Every row comes from one small tree of marks. The marks that hang from a mark follow it in brackets, in the order of their numbers. Every link used is in the known rows. Which tree was each row made from?
Known rows:
z_592{z_67 z_671{z_402{z_835} z_591{z_206}}}: [ -68   84  -35   13 -199   29  -15  102  -74  193   -3  -22   59  -42
  -13    1  -81  -82   53    7  -61 -163  107 -243  235  -31  -75   -3
   16 -113   39   -6  -99 -128   22   53   -3   48  -81  -43  -79   89
   49  -26  -63   72  -74  -51   14   49  -77   27  -19   13  102  -28
    9  -24  117   17  277]
z_835{z_67{z_46} z_206{z_591 z_671{z_429 z_571}}}: [-180    3   89 -158 -112   64  -28   69   84 -245 -159   52   -6  -96
  105   29   55   88   97   67  -36  -39  172  -68  150 -104   18  -68
  233  159  -28  180 -201  -87   52   36   66   36  -53  122   57   18
  200  -76  -37  147   28  -92 -128   11  155   41   75   68  239  116
  -26   -2  -89  -87  291]
z_591{z_206{z_671 z_835}}: [ -12  -30 -122  -78  -47    2   -8  -14  134  -18  -44  -38    3   47
   54   12    0   16   43  -64   -3   18  129  -19   56  -36  102  -34
   30    7  -45   71 -188  -10 -113   37   65  -10  -23  -32  -31   -8
  140 -158    3   54  -55  -32 -102   11  -25   43  -18  -37  -35   55
   23   13    6   36   93]
z_429{z_67 z_671{z_402 z_591}}: [   8   93  -61 -163  -29  -19 -123  134   98   53  -16   72   -9  -83
   59    2   28   10  -11  -22  -37  -91  -28  -51  205 -277   15  -74
   61  165   65   44  -83  -33   11   80   -6   32  -66   -7  -35   54
    0  -29   -6   91 -183  -36   48   40    5    9   43   23  245  -56
  -13   99  -67  -45  348]
z_67{z_46{z_402{z_591 z_835{z_206}}} z_429{z_403}}: [  19  -46    0 -143  -43    1  -78  104   40   -4  -90  -27   33   33
   39  -14  136  141   48  -11   -7  -55  111  167  500  -12  -41  -18
  146   45  -17  -41 -219  -14  -83   36   -7   53  -29   42  -95   69
   40 -184  -39  -22  -15 -228   60   21  144   57   16   29   61  -36
   -7  -82  135  -48  160]
z_571{z_46{z_835{z_206{z_671}}}}: [ -35  -35   42 -183   57   80  -80   -9   46 -118  -21    9   -9   88
   87   13   78  -38   38 -109   86  -13   94  -10  266  -32   81  -32
  158  -41  -53   97  -37   13   15   14   45   25  -14    8  -60    0
  117  -48   50   18  -87  -80 -122    1   -4   69   43   -4   87   91
  -21  -11  -88   57  -23]
z_591{z_206 z_571{z_46 z_429{z_671}}}: [  39   21   46 -185  205   35   34   -9  -20  -33  120  -39  -37   58
   56  -23  -83  -36   54   -2  -33   14  100  -76   76  -81   12  -85
  239  -40   -6  148 -256  -89  -34   97   12   37  -16  -75  -19   43
  207  221   48   77 -160    8  -53  -68   74   72   25   37   34   23
  -37   36  -58  -19  233]
z_571{z_46{z_402} z_403 z_429{z_671}}: [  42   40  169 -339  310   10  -53   51  -64 -230  -54  -11  -48   57
   27  -43   39   25   41   18   28    2   71  -64  296 -119   90  -38
  164  155    3    7 -109  -24   95   54   84   87  -41 -140   18   61
  -20  191   52  137 -201 -162   -4  -42   52   91   69   62  143  -37
  -32   26  -16  -46  206]
z_46{z_835{z_67{z_402} z_206{z_527 z_591}}}: [-139  -34   93  -76 -101   76 -120  -40  207 -175 -189  -50   56   22
   43  -14  -42   58   29 -110   23  -39  104 -139  259  -61   33    8
  101  163   12   99  -53  -36   23   14    3   37 -108  105  -74   27
  261  -68   23  -81 -114 -166 -139   49   25   12   58  -78   78   69
   21  -35 -157   75  -86]
z_835{z_67{z_46{z_402}} z_206 z_592{z_671{z_591}}}: [-124   34   48 -115 -109   80 -129   -1   70 -319 -210  -27   11 -103
   54    0    7   73   48   35  -65 -107  130 -185  552 -100   56   24
  144  102   97  207   26  -40  164   75  106   19  -47   12   51   58
    0  -23  -12   57  -82  -91 -107   51   79  -66   21  -22  219  -13
  -13  -98   46   64   98]
z_67{z_46{z_402{z_591 z_592} z_835{z_206{z_616}}}}: [ -70  -47  -82 -104  -11   96 -174  -26   82 -170 -117  -43    1  -17
  113   17  140  150   -7 -121    4 -115   50 -271  540  -29   71   -8
   73  -88  -51   86   -8   48    8   63  -20   49  -44   84  -94    0
 -108 -179    6  -83   -5 -218  -19   89  -69   35   25  -34  148  -10
   37 -155 -146   71  173]
z_429{z_46 z_671{z_67 z_402{z_591} z_403 z_571}}: [   3   88  103 -115  -26   34 -176  135   -2  -47   33   86  -50  -44
   96  -37   74   37   29    7  -17 -135  -25  -84  159 -262   18  -54
   94   88   61   -6  -40  -72  -36   93  -57   68  -56   17  -24  101
   86  -21  -71  100   17 -241  122   61   74  -15   84  109  408  -98
  -47   62 -120  -80  742]
z_402{z_46 z_591 z_835{z_67 z_592}}: [ -60  -22 -256 -111 -273   44 -320   46  106  -60 -166  -44   64  -11
  -12   27   97   92   12   44  -21   -3   87  -81  441  -56   97   79
  125  -30  -70  -37  -48   39  -31   35   14  -17   28  115  -46    3
  208  -34  -48  126  171 -279  -14    2  -55  -70   28  -81    9   79
  -13 -132   13   12   -3]
z_206{z_616{z_403} z_835{z_592{z_67}}}: [-121  -32 -169 -175    1   23 -108  -85  -22 -168 -237    5  -26  -65
   74   -5   30  124  -47  -10    4  -50   89  -96   68   -6   63   35
  -91 -118   73  100  -17   64   66  -20  -25  111   42  146   12   12
   34  -83  -10   77   -8 -112 -148   62  -83    7   29  -59    8   -7
   50 -107  -36   42  -42]
z_429{z_46{z_402} z_671{z_403}}: [  67   37   68 -144  127   26 -135   75   26   53   27  -12  -40   39
   38  -17  101   64   -8  -14   46  -39  -18   93  256 -168   48  -40
   68  126   70   45  -25  -32   24   64   57   51  -42 -120  -35   36
   -6   11   33   15 -117 -158   49    8  113   59   22   38  257  -78
  -42   56    8   10  403]
z_46{z_402{z_592{z_671{z_403 z_591}} z_835{z_67}}}: [ -65   17 -121   68 -150   43 -268  175   18   30 -189  -42  114  -80
  -54  -12    0   11   33  114  -20 -137   74 -318  403    2   44   69
    0   -3   60    2  146  -92   -1   83  -68   46  -49    6  -45   29
  -70  -52  -30   95  -43 -249   46   79 -122  -22   10   28  217  -64
    3  -61  -26   43  265]
z_46{z_835{z_67 z_206{z_591 z_671}}}: [ -85  -41    0 -223 -173   74 -110  -15  217 -133 -164    1   66  -42
   60   64   41   25   29  -74   25   -9  156 -137  187  -66   92   -8
  201  146  -22   98  -61    3  -14  -15   31   20  -64   95  -49    0
  201 -177   20   14  -96 -106 -174   21   45   38   30  -24   81  126
   -4  -23 -123   36  -37]
z_206{z_527 z_591{z_571} z_671 z_835}: [ -68  -63 -224 -128 -109   16 -175  -12  398 -154  -46   -2   92  -50
   34  -41   10  118  -34 -114   16   31  155  -18   56 -101   64  -26
   27   84 -106  138 -299   34 -140   38  -76   -4  -44   28  -23  -47
  163 -179   70   93  -10  -54 -118    1   35   19   18  -82  -80   91
   42   37  -86  -28   91]
z_402{z_46 z_592{z_671{z_429}}}: [ -91   36  -78   56 -105   -5 -207  147 -153  100  -32  -28   34  -15
   10  -23  -14  -64   31  117  -46  -57   27 -200  228  -19   36    0
  146  -47  -96   28   73 -150    1   72   41   89   29  -28   17  -16
   29   79  -49  122   36 -178   20  -18 -116   42   55   17  200    9
    0  -40   36   25  221]
z_429{z_67 z_403 z_671{z_571{z_46} z_591}}: [  -1   43   10 -151   50   -8 -152  151   31  -72   54  109   24   -5
  106  -24   63   81   -7   -4  -38  -52   35    6  226 -321   33  -78
  170   27  104    9  -89  -15   29   67  -97   42    3    9  -38   47
   95   37   12  155 -198  -89   57  -12   76   92   47   71  265  -28
  -45   79 -198 -131  397]
z_835{z_592{z_67{z_46 z_402 z_429{z_403}} z_671}}: [ -96   47   63 -118   93  -30  -91   88 -196 -238 -209  -56   29  -19
   28  -43 -128  114   13   69  -81  -97   40  133  300  -76  -41   -7
  212   24   24  125  -60 -201   73  -32  143  134   55  -20   33  139
   23  105 -114   75 -127  -62  -68   10   26   39   28   69  113  -73
   -9  -47  321  -30   99]
z_835{z_67{z_46 z_402{z_592} z_429{z_671}} z_206}: [ -53   -3   52  -89  124    1 -102   86   -6 -172 -283  -68   21   21
   55  -19  -50  106   75   43  -17  -84   55   39  380  -66  102  -34
  258  120   -8  192  -42 -190   44   15  160   90  -16   70    6   83
    6  110  -49   90 -116  -92  -75   38   62   34   69   19  215  -10
    8    1  -14   10  203]
z_835{z_67 z_206{z_527 z_591 z_616} z_592{z_46}}: [-180   11   31 -149  -59   99 -220 -126  143 -349 -332  -30  -30  -26
   52  -16   53  102  -32  -89    5  -22  189 -110  323  -82  133   22
   59   -6   30  241 -115   93  230  -23   26   84  -21   97   99  -22
  274   -6    4  145    2 -214 -207   54   18   -7   59 -127   24  144
   10 -106 -164   71 -184]
z_591{z_206{z_671 z_835{z_592}} z_616}: [ -35   -1 -116 -166  -80   42  -82  -69  119 -218 -104  -78  -16   61
   64   36   -6   69  -17  -51  -72  -19  171   89   62  -71   92  -38
   35 -106  -12  122 -161  -21  -73   69   69  -40   31   34   -2   -3
  103  -79  -38  111  -23 -100 -150   29  -78   23  -20  -77  -22   46
   43  -16   47  104   74]
z_592{z_46{z_835} z_67{z_402{z_591}}}: [-101   32   14    4 -118   54 -196   -6  -45  -46  -62  -10   21   23
   11  -45  -46   52   -5  -59  -28  -99   22 -102  390  -74  -21   38
   51  -72  -72  -40    8  -80   31  -31   59   66   -1  -25  -97   48
   98   59  -77 -112  -54 -102  -71   22 -114   41    0   13   39  -15
  -24 -151   78   15   28]
z_671{z_67 z_571 z_591{z_206}}: [ -64   17   19  126 -143   33   61   47  -21  -62   95   88   30  -43
   60  -29  -73  -11   60  -17 -112 -115   59 -185  -81  -57  -43  -45
   -5  -49   93   17  -92  -46   16   77  -86  -18  -60   69  -16    6
   93   -9  -61   78  -24  -20    5   46   25  -59    2   54  171  -25
    3  -15 -115  -23  374]
z_67{z_46 z_402 z_429{z_403}}: [  -3    8   91  -39  188  -60   -3  110 -107 -104  -59  -27   -8   23
   26  -29  -59  132   15   29  -19  -26    7  345  147    6  -60  -51
   97  101  -16   22 -111 -137  -36  -12  107   87   22   13   -6   71
   -3   23  -58   -5 -104  -18    5    6  106   54   41   70   38  -92
  -22    5  194  -55   59]
z_67{z_402{z_46{z_835}}}: [ -56    2  -29  -18  -18   45 -171   37   -3   34   68  -31   21   63
   40    8   26   52    2  -44   26  -27  -32   59  253   12   -9    5
   61  -11  -76  -38   15  -52  -16    1   74   14   -1   22  -91  -10
   63    6    7 -103  -65 -121  -17    4  -30    7   43  -33   84  -13
   -6  -52   48   78   39]
z_592{z_46{z_835} z_67{z_402{z_591{z_571 z_616}}}}: [ -84   48  -29    5 -165  117 -242  -60   33  -83   65  -22   32  -16
   13  -28  -97  114  -57  -48  -85 -126   70   31  289  -50 -101   19
   61 -255  -79    8  -25 -105  -33   22  -16    8   30    4 -111   51
   51  112  -63 -127  -49  -30  -85    8  -41   -4  -20   35   -7  -42
  -18 -149   64   41  132]
z_429{z_67{z_402{z_46 z_835}} z_671{z_403}}: [  50   48  -65  -74   52   25 -289  217   26  240  -18  -25   23   32
   30    0  128   83   29   29   62  -26  -37  220  450 -113   -7   -7
  111   -7   15  -12  -70   -9  -33   42   32   39   -7   13  -97   36
  155   72  -21   56 -123 -233   71   -3   28    1   92   43  299  -24
  -13   55   10   21  397]
z_671{z_67{z_46 z_429} z_591}: [ -27   -2   11   59  -50  -50  -23  154  -91 -111  -30   70   14 -157
   18  -31  -54   51   22  -45  -44  -84   31  112   -5   -4  -99  -57
   28  116  -35   43 -131 -106   36   51   34   81  -32   75   26    5
  -15   31  -63  110   12   26  -40   39   91  -15   58   89  129  -70
  -11  -48   95  -56  282]
z_671{z_403 z_571{z_429{z_46 z_67}}}: [   9   16   99 -150   98   43  -82  153 -152  -21   22   52 -121    6
   74  -16   42   11   10   32  -42  -17   -5 -146   30 -157  -70  -72
  153   38  102   48  -54  -33   54   62  -76   93    0   -7   -1   60
  199  107   28   26  -43 -121   50  -18  149  122   60   83  281  -57
  -20   19  -61  -73  561]
z_592{z_46{z_835} z_671}: [ -85   35   79   26  -85   53 -157  -20  -90   11   23  -12    1  -28
   -1   -4    1  -74   -2  -28  -11  -27   32 -133  139  -42    7   23
   62 -137  -57   38   45  -89    6  -27    8   54   28  -90    2  -13
  105   23  -18  -83  -92  -66  -47   19  -48   83   11  -19   64   15
  -40  -68  126   79   69]
z_527{z_402{z_67 z_592{z_671}}}: [   6   17 -206   87 -140  -28 -237   57   71   86 -135  -54   58  -64
   -2   19  -71  -52  -20  -11   -1  -44  -23 -268  317  -34  126   53
  150 -121  -73  -23  126  -83  -68  -29   -2   57   -4 -116  -20   29
  -60   76  -49   49  -60  -33   32   -5 -168  -61   67   42   65  -22
   34   34  -60   38  233]
z_206{z_527 z_591 z_616 z_671{z_403 z_571{z_46}}}: [ -97   14   87 -142   89   44 -200   58   78 -221  -89   13   17  -38
   78  -32   89  112  -28  -81   90  -16  109   71  212  -75   17  -47
  -26  -36  -40  111 -202   81   76   25  -45   57  -48   57   49  -21
   86 -110   44  245  -27 -203  -96   38   -7   22   93   38   92   88
    3    2 -273  -69  198]
z_671{z_429{z_67} z_571}: [-121   17  -48  -19  -79   31  -43   93  -76  -31    8  106  -52  -36
   78  -12   14    5   50   78 -104  -32  -39 -173 -139 -188  -41  -61
   98    9   37   65  -99  -54   -5   70  -91   10   -4   54    4   18
  142   16  -37   41  -23  -87   54    1   52   32   39   61  222   20
   -6   42  -43  -68  381]
z_402{z_67{z_46} z_591{z_616{z_403}} z_835}: [  37  -19  -79   20 -232  -27 -194   70   65  214  -48  -36   34 -184
  -38   18   67  112  -43   24   -6  -57   70  273  413   83 -140   41
   53 -237  -52 -182  -15  -24 -180   53  -82   17   17  130 -124   17
   27    5  -60   63  122  -94    3   22   -2  -25   64   80  -18  -72
    2 -123    1  -38  234]
z_835{z_67 z_206{z_591 z_616{z_403}}}: [ -58  -14  110 -147  -70   39  -54  -60   99  -66 -221    8   -1 -126
   64   40   38   81   -2   19   18  -14  165   34  198   53   25   21
   38   33  107  101   19  101   70  -13    2   87  -41  175   12   -2
   93 -125   28   65  -92  -81 -164   38  108  -22   67   -7   44   46
   16  -69 -242   10 -143]
z_592{z_46 z_671{z_67 z_402 z_571{z_403} z_591}}: [-112  137  210   21  -25   57 -123  105 -131 -233   -5  138  -10 -103
   17  -68  -47  -40   49   74  -87 -168   87 -223  143 -109   12    5
  -14  -73   56   10   32  -90  126   20  -31   80  -33  -55   89   59
  -22   84  -85  180  -70 -106   46   70   32  -41   73  101  307  -91
  -43   -2   43  -34  437]
z_527{z_835{z_592{z_46 z_67 z_671{z_402 z_403}}}}: [-159  143   86  -39  181   86 -188   40 -217  -91 -242  -44  -43  -59
   -1  -17  -44  -91    8   61  -15 -140  102 -210  108  -35   21   53
   10 -132   39   66   49 -114  157   -5   57   97   29  -14   59   83
  125   70 -141   50  -39 -161  -51   57 -118   -6   86   14  193  -33
  -51  -40  226   67  183]
z_592{z_46{z_402{z_67 z_835}}}: [ -82   -1 -196   39 -172   40 -241    5  105  143  -57    4    2  -24
  -38  -20  100   44    2  -17    3  -57  -10    1  281   -4   19   65
   79 -148  -65 -101  -51  -10   28  -33  -36    2    7  -89  -64  -18
   70   45    8    3    1 -165   39   17  -41   -4    9   -8    3   10
   -4  -55  120   24  158]
z_46{z_402{z_67{z_429}} z_835{z_592{z_671{z_571}}}}: [-226  -18 -117 -123 -252   47 -259  -15    5 -160 -105   17   77  -53
   48    2  -13   47   13   21 -140 -101  -64 -276  131 -160   13   24
  265  -81  -30   42  -96 -127  -18  -11  -72   -5   13   21  -39   54
    7  -98  -19    2 -132 -250   14   60  -27  -32   12    0  128  -12
   28  -65  192   49  307]
z_206{z_527{z_402} z_835}: [ -12  -35 -206  -16  -27   -9  -96  -29  177  -80  -88  -48  -22   25
   44  -19   20   28  -24 -154   93   47   58 -103   98  -72  118   -1
 -146   44  -71   20 -147   29  -84   14  -17   40  -65  -65    2  -15
  127  -96    8  -37  -12  -71  -43   17  -41    5   68  -82  -50   18
   32   49 -109   45  113]
z_571{z_46{z_402} z_403 z_429}: [   6   19  159 -254  276   28   -9   38 -123 -270  -59  -10  -73   57
    7  -42   -3   10   41   28    9   -1   84 -104  224   -6   36  -10
  102   94    2  -22  -53    5  111   53   66   79  -32 -115   18   44
  -26  181   55  101 -127 -130  -15  -40   51   67   54   61   56  -51
  -23  -28   14  -37   51]
z_206{z_527 z_591 z_616{z_403} z_671 z_835{z_67}}: [-113  -54 -191 -219 -159  -16 -228  -37  299 -170 -297  -15   32 -176
   66  -14   50  147  -49  -82   69   34  189   34  191  -56  113   10
  -71  134  -32  101 -142   74  -71   13  -19  105  -62  110   22  -39
  196 -289   45  173  -59 -164 -236   63   -4   16   83  -79  -65   98
   37  -37 -249  -26  -13]
z_46{z_835{z_206{z_527 z_616}}}: [ -80  -49    3  -82    8   87  -76  -88   85  -64  -40  -19  -10   36
   81   -5   99   24  -22 -190   85  -22   41 -180  170    2   36  -29
  -37  -81  -12  112  -79   75   45    3  -95   56  -65   81  -39   -5
  148 -181   51  -67  -31 -140  -86   71  -11   29   40  -82   33   77
   34  -52 -204  116    2]

Write each row's tree:
[ -12  -33  -11 -312  134   26 -103   29  -84 -205  -12  -11  -69  123
   68   11   36   33  -48  -49  -34    7   40 -162   56 -134   64  -63
  203  104   38   41  -21  -79   -2   14  -42  129   46    9  -47   44
  247   69    4  -55  -40 -188  -18  -12  -10  194   25  -51  109  -29
  -29  -25  101   31  138]
z_571{z_429{z_46{z_835{z_592}} z_403}}
[ -29   27   44  -18  -32   18  -38   36   79 -150   11  -28   17   29
   90  -28  -22  133   74    2  -78  -58   69  136  473  -83   -6  -49
  115  -30  -47   83 -211  -63 -104   52  124  -47  -38   -9  -49   57
   44  -69  -86   50  -28  -36  -31   17   17  -29   13   54   75   13
   -9  -40    6  -74  313]
z_67{z_46 z_402{z_591{z_206{z_671{z_571}}}}}
[-181   13 -155  -97  -33   88  -67 -120  -22 -194 -177  -43  -50   63
   43  -33  -33   69   26  -34  -78  -98  138 -225  172 -109  103   29
   28 -115   46  104 -157  -43  124   30   94   33    5  -68    1   14
  166   45  -35   18  -82 -164 -129   33  -52   46  -50  -81   40    4
    8 -117  172   85   55]
z_591{z_206{z_835{z_592{z_46{z_402} z_67}}}}
[  39   81  195   93  184   -7   -9  173  -55  -12   11   -1   15  -69
   48  -38  -75   61   75  -19   -7 -132   44  145  283  -51  -53  -76
   20  112   95   93 -102 -124   12  110  103   68  -90   30  -28   60
   85  118 -105   76 -145  -34  -28   57   46  -54   71  145  355 -124
  -43   19  -14   24  467]
z_429{z_671{z_67{z_46 z_402} z_403 z_591{z_206}}}
[ -25    7   28  -48   -5  -14  -90   81 -110  -24  -73  -14  -30   72
   26  -49 -103   78    3  -41  -45  -70   -8  167  126  -69  -49  -29
  139   75  -28   71  -65 -144   88  -27  149  104    2  -61  -54   82
    7  123  -20   12  -65   -8  -51  -19   97   82   11   20   52  -45
   15  -22  174  -41  180]
z_592{z_67{z_402 z_429{z_46}}}
[-102   77 -164  -49  -40   20 -137  189   -9   20  159  143    3 -101
   69  -43  -35   15   14   80  -53 -136   42  -57    1  -83  -49  -74
   68  110    0  -23  -89 -126  -44  141  -90   98  -31   71  -16   33
  159  -13  -57  118   -4 -110   70    9   64  -76   79  114  278  -97
  -64   37   -7  -44  383]
z_671{z_67 z_402{z_46} z_429{z_403} z_591{z_571}}
[  14   32    5    9 -113   -7 -222   70   60   32   14  -40   34   37
   26  -28   23   91    5    4  -15  -25    8  162  515  -17  -13   30
   67   39  -88  -75  -14   15  -25   25  106   -2   -2    1  -68   15
    2   -5  -28   -4   14 -122   10  -25  -31  -63   38   -3   30  -22
    2  -89  -12  -15   14]
z_67{z_402{z_46 z_591}}
[  22    1  -41 -120  201   -3 -186   96   10 -224  -29  -37   19  109
   43  -88 -109   83   -2   69  -65  -52   78 -101  393  -38   35  -18
  225   -5  -36   24    8  -84  -93   78  -52   92   47    0  -78   74
   34  196   -8   33  -71 -127   39  -46 -109   52   41   54   19  -74
   -2  -42 -103  -84   61]
z_67{z_402{z_591{z_571{z_46 z_429{z_403}}} z_592}}
[ 29  29  88  56 -50  -5 -29   1  52   8  -8 -62  21  77  20 -28 -90  39
  49 -11 -85 -38  45  55 345 -24  -7  -3  54  10   3  11 -89 -18 -92  54
  88 -25 -43 -14 -91  47  55 -12 -66 -45 -67 -52  -6   3 -49 -46 -13   7
 -22 -26  10 -53  -1  11  -5]
z_67{z_402{z_591{z_206}}}
[-103   66   27  -20 -123    8 -245  181 -125   62   25   96    0  -78
   44  -23  -14  -57   -4   17  -88  -67   66 -182  181 -223  -28  -59
  133   35   15   32  -11 -139  -13   69  -74  145   10  -48  -37   13
  262  -13  -67  -16 -195 -124   -8   12  -26  151   43   67  265  -36
  -74  -34  102    9  271]
z_592{z_46{z_835} z_671{z_429{z_67 z_403} z_591}}
[-135   51  -17  -34   26   60 -191  -63   -2 -314 -241  -24  -48   43
    6  -34  -72   72   14   73  -60  -40   35   36  230  -70  115   50
   66   11   26  141   63  -65  132  -27  137   22   53   -2   67   28
  135  186  -64   36  -39 -103 -108   26  -55  -47   22  -56   45   23
  -31  -60  100   59 -137]
z_835{z_67{z_402} z_592{z_46}}
[ -31  -16   27  -40  -54   29 -181  178  -86  -44   25   80    0  -53
   44  -33    1   35    1  -95  -23 -128   -6  -30   56  -91  -61  -60
   28  180   30   10  -58 -103   10  101  -23  108  -75   20  -88   14
   38  -68   -7  -17 -108 -208    0   69  102   42   44   78  287 -133
  -32  -53   88   37  464]
z_671{z_67{z_429{z_46{z_402 z_835}}} z_403 z_591}
[ -97   -3  -85  -96   36   36  -48  -29  -11 -288 -204  -29  -34  -80
   17   30  -28   92   15   42  -23   -7   47  -60   97  -54   73   17
   96   44   23  133   -6  -54   64   28   80    8   23   77   68   27
  118   80  -42   84   74  -38  -88   24   39  -33   25  -17   55   16
  -36  -53   63   11   -8]
z_835{z_67{z_46} z_592}
[-140  -55 -205 -152 -104  112 -139  -82  194 -215 -264  -48   13   61
   19  -37   92   62   44  -29   17  -50   86 -202  356  -73  122   51
   45   29   76  124  -68   36   76   48  -56  -18  -64   55  -18   34
  214  -60   13   45   25 -297  -62   64    3  -62   16 -135   68   95
   25  -36  -49   92   -7]
z_46{z_402{z_835{z_67 z_206{z_527} z_592}}}
[ -24    6   31 -132  -60   32  -59  -18  133 -130   54  -53   17  -77
   -9  -28  -74   61  -80  -46  -59   -4  136   -5  -36  -14 -140  -58
   55    4  -41   50 -209  -38  -34   77 -120   28  -37   42    6   -3
  123   98   43   35  -20  -35  -85  -30   50   41   32  -15  -83   14
   36  -14 -100  -25  152]
z_206{z_527 z_591{z_571{z_429} z_616}}
[  46   19  131 -241  252   11  -40  114 -156 -192  -89   32  -92    7
   18  -21  -32  -22   32    8   -6   33   81 -118  135  -90   25  -32
  180   49   23   17  -58   16   82   60   20  102   -2  -55   11   55
  138  234   42  148 -125  -64  -26  -62   75   92   84   87  104  -24
  -25    3  -45  -67  116]
z_571{z_46 z_403 z_429{z_67}}
[ -83  -45   82  -54  -96   43  -80   17  132   35  -66   -5   48 -101
   39   67   52   64   11 -119   22  -45   80  -95  221    5  -44   -8
  245  -17  -52    3 -102  -14    0  -15  -16   35  -47  127  -95   -7
  157  -37   26  -48  -19  -54  -71   17   82   53   60   31  116   18
    8  -71  -31   41   93]
z_402{z_67{z_46{z_835{z_206{z_591}}}}}
[ -82  -58 -195   49  -16    9 -142   55   11   40  -81  -20   48  -84
    1   34  -13   47  -16  -58    9  -77  -41 -265  140   10   35   12
  172 -134  -93  -44   61 -122  -75   16  -55   46    8   76  -90   -9
   38   50   -9    0   54  -66   10   46 -112   51   39   33   99  -38
    5  -69   -9   36  210]
z_402{z_67{z_46{z_835}} z_592}
[  84    3  -23 -239   86  -19  -79  128  -56   -1    6   26 -115   28
   67   -9   21   27  -38  -30  -39   24   22  -35   88 -188   -7  -78
  233  148   75   -3  -21  -40    6   45  -35  137   20  -88  -35   69
  248   93   31   -1 -106  -61   22  -58  121  178   42   33  135  -43
  -24   45   -8  -84  321]
z_571{z_429{z_46 z_67 z_403}}
[ -46  -35 -158   15  -70   41 -244   98  150    0 -148    3   81   94
  -12  -95  113   -8    2  -81   61  -99  165  -85  593   -4  122   -7
  -25 -106  -51   94  -69   -1   51   12  -54   68  -34   11  -35  -53
  105  -14  -11  187   59 -182  -72   56 -156   69   34  -92   97  106
   25  -47 -111   37  115]
z_402{z_592{z_46} z_835{z_206{z_527 z_671{z_591}}}}
[ -58   -8 -161   -4  -11   68  -75  -63  128   42   84  -11    5  -11
   27  -16  -96   34   37  -24  -54  -54   37  -76  177  -27   11   11
  221 -175  -10   40 -145  -32  -44   99  -18  -57  -31  -89  -96   24
  103   97   69   43 -121  -13  -12  -36   80  -84  -14   56  -35  -20
  -20  -15  -27   15  133]
z_591{z_206 z_571{z_46{z_402{z_67}}}}
[ -86  -40   16  -89  -81   94  -22  -58   47  -60  -99   -2    6    5
   44   47   14  -23   46  -43   25  -21   69 -250   69   -8   64   15
  115   20   34   54   55  -24   13    4  -24   14  -39   93  -43   31
  197  -85   18  -91  -43  -77  -87   35   53   12   14  -23   87   56
  -19  -52 -105   90  -40]
z_46{z_835{z_67 z_206}}
[  -3  -30  -75 -128 -161   51 -200    2  110  -40   54   -1  -15   37
   56   -3   81   81  -25 -118  -34  -37   -5 -108  326 -169   33   -7
   88   84  -46  -35  -29    2  -77   70    1   10  -45  -64 -145    7
   27 -119   30 -133  -27 -190   30   14   25   77  -10  -46   73  -36
  -15  -78   20   14  229]
z_429{z_46{z_402{z_591} z_835}}
